Group and class of each row:
[-14   8   0   3   3  -8  -1  -3   6  -1   8   4   1  -1 -11  -2   3  -3
   4   8   2  15   5   2   0  -2  -2  -3   6  -3   5  13   3 -10  -5  -3
   4  -7   2 -11  -5   3   3   1   4   5  -5   3  -9  -7  -7  -2   1 -15
  -4  -2   1   1  -3  -2  -4  10  -4  -4  -4   4   1  -4   5   1  -3   5
   2   2  -7 -17  10 -16] -> (62).seva
[  3  14   7   2  -7   0 -12   8  -7  -6  -4   5   2   3  12   0   8  20
   2  10  -3   1  -5   6 -11 -11  -6 -10   0  -5   2  -1   1   8   8  -8
   2   5 -20  -4   1  10  18  -7   8   0 -11  -3  -5 -18  10   3  -4 -15
  -5  10   3   1   5  -2   9   3  10   4   1   8   1  -2   1  -6   3 -13
  -6   3  -4   7 -21  -2] -> (64).kovem
[-14  18  -1   0  -2  -8  -5   3   6 -15  -7  -3   8   2   6 -11  11   8
  -2  -6   3  -7 -13  -4   0 -18   4  -3   7 -26  -2  17  -6  32   0  -2
   5   4  -8  12  -2  -4  17   0  -9  -3   1  12   7   6  11   2   3  17
   0  14   7 -17   7  24   3  12  -1  -1  -9   8   5   9  -6   2   9 -11
   2 -11   1  -9   5  13] -> (60).goz
[-12   6  -2   3   7  -2  -8  10   2  -5 -13  -2  19   1  11  -2  10  -4
  -3  -9  -8 -10   0   0   5  -1   2  -1   5 -20  -2   0   3  26  -3   3
   1   6 -14  10   0  -6   7  -5 -11 -10 -12   6  -1 -10   3  -6   3  -4
   2   9   2  -5   7   9  10   8  11  -1  -6  11  13   6  -3   3  14   1
  -8  -5 -11  -4   6  32] -> (60).rudob
[ -3  10   5  -5  -1  -8  -3  -3  -1  -6  -3   0   7   3  -2 -11  12  -8
  -2   6   6   7  -5   4  -3  -5   0 -13   8  -6   3   4  -5  14  -5  -9
   2   4   0   0  -2   7  14  -3  -7  -1  -6   0   3  -6  -3  -4   0 -17
  -9   6   6  -1   2  -4   6   9 -10   4  -1   7   4  -7   0  -2  -1   6
  -7   4  -9 -13  -6  -4] -> (62).seva
[ -1  12   4   1  -6  -2 -11  11 -19  -9  -8   2  -2  -2  17   1  12  18
  -1   2   5  -3  -5   6  -5 -21  -4  -4   3  -5   1   5  -1   9   8  -6
  -1   9 -18   4   1   7  17  -5   2  -5 -12   5   2 -11  16   9  -2  -4
  -4  14  10   2   4   4  17   5   5   3   6   4   2  -2  -3  -4   7 -17
  -7   5  -3  14 -27  -1] -> (64).kovem
[ -4   7   2   7  -7   0  -5   3   3  -7 -12  -2  10  10   3   4   4  -5
  -3  -2 -10   4  -3   0   5  -6  -4   2  -5  -7   0   7   6  18   9   5
   2   0 -27   5   0  -3   4   3  -8  -3  -1  -2   4  -8  12   0   0  12
   6   5   5  -8   7   6   7  -3  13  -1  -5   5   1  11  -6  -2   9   2
  -5 -10  -6  12   3  20] -> (60).rudob
[ -2   9  -4   4   3  -2  -7   2   0 -11 -11  -2  14   6   8  -2  12   2
  -3  -4  -1 -10  -5  -4   8  -7  -1  -5   8 -23  -5  -3   1  33  -5   0
   4   5  -8   8  -2   0  10  -3  -2 -11 -10   7   2  -3   6  -3   3   0
  -3   9   6  -7   3   7  12  13  11   0  -6   7   8   9  -3   1   9   1
  -7  -7   0  -4   6  20] -> (60).Guk
[-16   7  -2   8   3  -3   0  16  -1  -8 -16  -1  22   0  12  -9  11   1
   1 -14 -13 -16  -6  -5   6 -13   1  -3   7 -19  -2   7   0  46   6   4
   5  12 -15  14   3  -3  12   1 -17  -5  -7  10  -1   2  -1  -8   1   3
   2  10   4 -16   6  19  14   5   7   7 -14   3  19  10  -6   4   8 -11
  -7 -11 -14   5   9  32] -> (60).Guk
[ -9   8  -2   3   5  -1  -7   4   4  -9 -13   0  12  -3  18  -7  11   3
  -5  -6   2 -12  -8   1   5  -4   4  -2   3 -19  -5   4   3  22  -4  -1
   5   7  -6  13  -1  -3  11  -8 -11 -13  -9   7   8  -1   9   0   3   3
   2   5   1  -5  10  16   9   3   6  -3  -7  14   9   3  -4   2  17   0
  -2  -3  -1   1  -6  20] -> (60).rudob
[  3  13   5   2  -9   0  -8  10 -14 -14 -10   4  -9   1  -9   1   9  15
  -5  -8  13   7  -8   0   3 -12 -10  -4   0   0  -1  16  -4  20   0  -3
   2  -1 -27   4  -4   6  12  -9  -6   2  -5  11  -1 -19  13   9   2   0
  -2   8   7  -6   3  -3  18   5   5   4  12  -1  -1  -4   1   0   2 -12
   0  -1  -3  20 -21  -6] -> (64).vemu
[ -7   9   0  -2   5   4  -6  -3  16  -9  -6   5  12   4  -2  -6   8  -1
  -3  -9  -1   1  -4  -4   5   0   0   1   4 -23  -5  10   3  26  -9  -3
   4  -1  -8   1  -8  -5   8  -3  -5  -6  -5   7   0  -2  -3  -4   3   0
   1   4   1  -8  10  11   3   7   9   5  -8  14  -5   6  -6   3  15  10
   0  -4  -2 -12  11  15] -> (60).rudob
[-18  12   1  -5   1  -4  -5   4   8 -13 -11   2  16  -1   7 -11  14   5
  -8  -7   2  -9  -6   0   5  -9   7  -4   4 -26  -1  15   1  27 -10  -1
   9   4  -1  11  -3  -2  14  -3 -13  -7   0   4   1   0   7  -4   5   3
  -3  12   7 -11   9  23   1   9  -3   3 -10  11  -1   6  -4   3  15  -5
  -4  -4   1  -4   0  23] -> (60).goz
[ -9  14   2  -4  -6  -1  -6  14  -4 -15 -13  -1  -1  -3   5   3  13  15
  -7  -5  16   1  -3   6   4 -12  -4  -5   2  -9  -2   2  -1  19 -13  -4
   5   1 -19   9  -6   7  17  -9 -20   0 -18   5  -8 -19   2   6   2  -8
  -3   6   7  -8   3   8  16   3  -3  -2  10   6   4  -7   4   0   9 -10
  -8 -13  -4  12 -20  11] -> (64).vemu
[-14  14   5  -1   2   1 -12  12  -9 -18 -17   3  17  -2  13  -4  17   7
  -3  -4  -3 -13  -1   2   7 -18  -4  -9  10 -29  -3  11  -1  35   6   1
   5   7 -19  12   1   3  20  -6  -6 -15 -13  15   0 -12  11  -4   6  -3
  -4  19   8  -7   8  16  19  14   4   9 -12  12  13   4  -6   3  18 -10
  -9  -6 -10   5  -9  23] -> (60).Guk
[-14  10   1   0   6  -4  -7   0  -4  -4 -10  -3  14   1   4  -7   8  -8
  -3  -6  -7  -5  -3   2   7  -5  -3   0   3 -16  -2   8   3  23   8   1
   3   0 -18   7   0  -5   6  -2  -7  -7  -3   9   5  -3   4  -2   0  10
  -1  11   5  -8   4   6   4  10   6  -2  -8   9   6   5  -9   0  12   4
  -5  -5  -8  -7   7  10] -> (60).rudob
[ -6  13   7   1   5  -8 -10   0  -4 -13   3   7   8  -1  -2  -5  13   0
   0   4   1   4   0   4  -3  -6  -3  -7   9 -10   6  19   2   8   1 -11
   0   4  -7  -4   0   6  18  -3   8  -3 -10  10  -4 -12  10  -6  -3 -18
 -10  13   2   1   2  -1   6  19   5  14  -5  11   4   0   2   0   1  -4
   0   6  -7 -13  -5 -15] -> (62).seva
[-13   4   3   1   7   7  -3  10  11  -8 -10   1  17   2   2  -4   8   8
  -2 -14  -6  -5   0  -4   0   1   1  -1   0 -24   0   6   7  24 -13   1
   9   5  -4   4  -5  -7   5   1  -6  -6  -8   7  -2  -5  -4  -4   1 -15
   6   2  -1  -7  11  13   5  -3  11  11 -10  11  11   8   1   4  18  -2
  -5  -5  -5   4   6  33] -> (60).rudob
[-20  19   5   2  -5 -12 -10   9 -13 -15  -3   5   9  -5 -10 -16  21  10
   0   5  -2   7  -1   6  -6 -22  -4 -10   5 -21   4  23  -4  29   2  -7
   4  -1 -10  -2  -2  11  24  -6  -1  -4  -9  11 -18 -14  -4  -5   2 -23
 -11  21   8  -7   3   5  14  23  -9  23 -12  15   7  -4   3   1   2 -11
  -7   7 -19 -10  -3  -7] -> (62).todo
[  6  12   3  -5  -4   5  -6  12   4  -7  -5   2  -6   7  11  10   5   7
   0  -1   4   6  -1   0   0  -3  -5   2   3   2  -3  -2   5   2  -7  -6
   4  -8 -21  -2  -6   1   7  -1  -7   1 -18   1  -5 -15   6   4  -7  -3
   2   1   6   4   8  -1  17  -6   7  -4  15   3   3   2   1  -2  12   1
  -7  -3  -2  12 -14  14] -> (64).vemu
[ -9   9   3  -1   4   1  -8   2   4 -10 -17   3  13   8   6  -2   8  -2
  -4  -5  -5   1  -4  -3   5  -6  -2  -3   2 -20  -4   6   3  33  -4  -2
   7  -2 -23   3  -4  -4  10  -4  -8  -7 -10   6   2 -13   2  -2   3  -2
   1   9   6  -8  10   4  12   7  11   4  -5  16   7   4  -7  -3  16   6
  -7  -4  -9  -1   2  19] -> (60).rudob
